Look-ups in named tables: a row name and a column name give one cell, copied from the table.

Vum =
,Gep,Bip
Fizun,9.548,2.937
Mabek,0.819,2.733
Lelud,0.241,3.195
Kige,3.514,3.566

Mabek, Gep: 0.819
Kige, Gep: 3.514
Kige, Bip: 3.566
Lelud, Bip: 3.195
Mabek, Bip: 2.733
Fizun, Bip: 2.937
Fizun, Gep: 9.548
Lelud, Gep: 0.241

Pomir:
|  | Zomirun | Kimo | Rer | Nurag | Biv | Vufez | Fika |
|---|---|---|---|---|---|---|---|
| Digub | 56 | 43 | 77 | 83 | 81 | 66 | 60 |
| Taze | 75 | 59 | 67 | 15 | 55 | 83 | 45 |
| Daf | 78 | 73 | 86 | 25 | 50 | 60 | 57 |
| Mam | 39 | 55 | 56 | 51 | 51 | 80 | 63 |
| Zam | 75 | 73 | 73 | 39 | 90 | 36 | 53 |
| Rona | 59 | 40 | 47 | 82 | 54 | 49 | 42 |
| Mazima | 59 | 69 | 44 | 47 | 48 | 66 | 51 |
| Tivok | 38 | 64 | 60 | 54 | 44 | 61 | 48 |
| Kif | 72 | 37 | 63 | 72 | 61 | 40 | 52 |
| Tozezen | 60 | 46 | 62 | 38 | 81 | 70 | 40 |
| Pakosa | 42 | 23 | 86 | 63 | 59 | 35 | 66 |

What is the Biv of Daf in Pomir?
50
What is the Fika of Zam in Pomir?
53
What is the Zomirun of Pakosa in Pomir?
42
What is the Rer of Tivok in Pomir?
60
What is the Vufez of Mam in Pomir?
80
What is the Kimo of Tozezen in Pomir?
46
What is the Zomirun of Tozezen in Pomir?
60
What is the Nurag of Zam in Pomir?
39
What is the Fika of Taze in Pomir?
45
What is the Biv of Pakosa in Pomir?
59
What is the Kimo of Mazima in Pomir?
69
What is the Biv of Kif in Pomir?
61
What is the Rer of Taze in Pomir?
67
What is the Kimo of Daf in Pomir?
73
What is the Vufez of Tozezen in Pomir?
70

Table Vud
,Fof,Bod,Fugo,Nasuma,Sozir,Lam,Tilo,Gisida
Mabopak,6.7,7.8,7.7,5.7,7.2,8.2,7.9,5.9
Zutukog,6.3,7.5,7.3,1.8,8.3,7.6,7.1,8.9
Pil,7.4,7.9,7.8,8.9,7.4,8.1,7.8,5.7
Met,7.4,7.7,7.8,5.5,8.2,7.7,7.5,7.9

What is the Lam of Mabopak in Vud? 8.2
What is the Tilo of Pil in Vud? 7.8
What is the Tilo of Mabopak in Vud? 7.9
What is the Fof of Mabopak in Vud? 6.7
What is the Bod of Mabopak in Vud? 7.8
What is the Fof of Zutukog in Vud? 6.3
What is the Gisida of Met in Vud? 7.9
What is the Fugo of Met in Vud? 7.8
What is the Fugo of Mabopak in Vud? 7.7
What is the Bod of Zutukog in Vud? 7.5
What is the Fugo of Zutukog in Vud? 7.3
What is the Fugo of Pil in Vud? 7.8
What is the Lam of Zutukog in Vud? 7.6
What is the Nasuma of Mabopak in Vud? 5.7
What is the Sozir of Met in Vud? 8.2

Table Tekara
|  | Silipe | Sos | Rutomu | Fef |
|---|---|---|---|---|
| Kodirin | 57.00 | 53.91 | 34.14 | 43.47 |
| Tazam | 36.67 | 53.25 | 35.19 | 87.85 |
| Suve | 25.42 | 76.40 | 64.13 | 86.09 |
| Nal | 26.95 | 64.59 | 22.58 | 67.92 |
| Zoguvo | 11.20 | 53.08 | 35.02 | 37.67 |
| Difonid | 69.56 | 68.87 | 18.90 | 47.48 |
| Pamu | 18.17 | 68.73 | 62.07 | 21.20 |

What is the Fef of Kodirin in Tekara?
43.47
What is the Silipe of Kodirin in Tekara?
57.00
What is the Silipe of Tazam in Tekara?
36.67
What is the Rutomu of Pamu in Tekara?
62.07
What is the Silipe of Nal in Tekara?
26.95
What is the Sos of Kodirin in Tekara?
53.91
What is the Fef of Pamu in Tekara?
21.20
What is the Fef of Tazam in Tekara?
87.85
What is the Sos of Difonid in Tekara?
68.87
What is the Silipe of Difonid in Tekara?
69.56
What is the Rutomu of Difonid in Tekara?
18.90
What is the Fef of Nal in Tekara?
67.92
What is the Fef of Difonid in Tekara?
47.48
What is the Silipe of Zoguvo in Tekara?
11.20
What is the Rutomu of Suve in Tekara?
64.13
What is the Rutomu of Nal in Tekara?
22.58
What is the Rutomu of Zoguvo in Tekara?
35.02

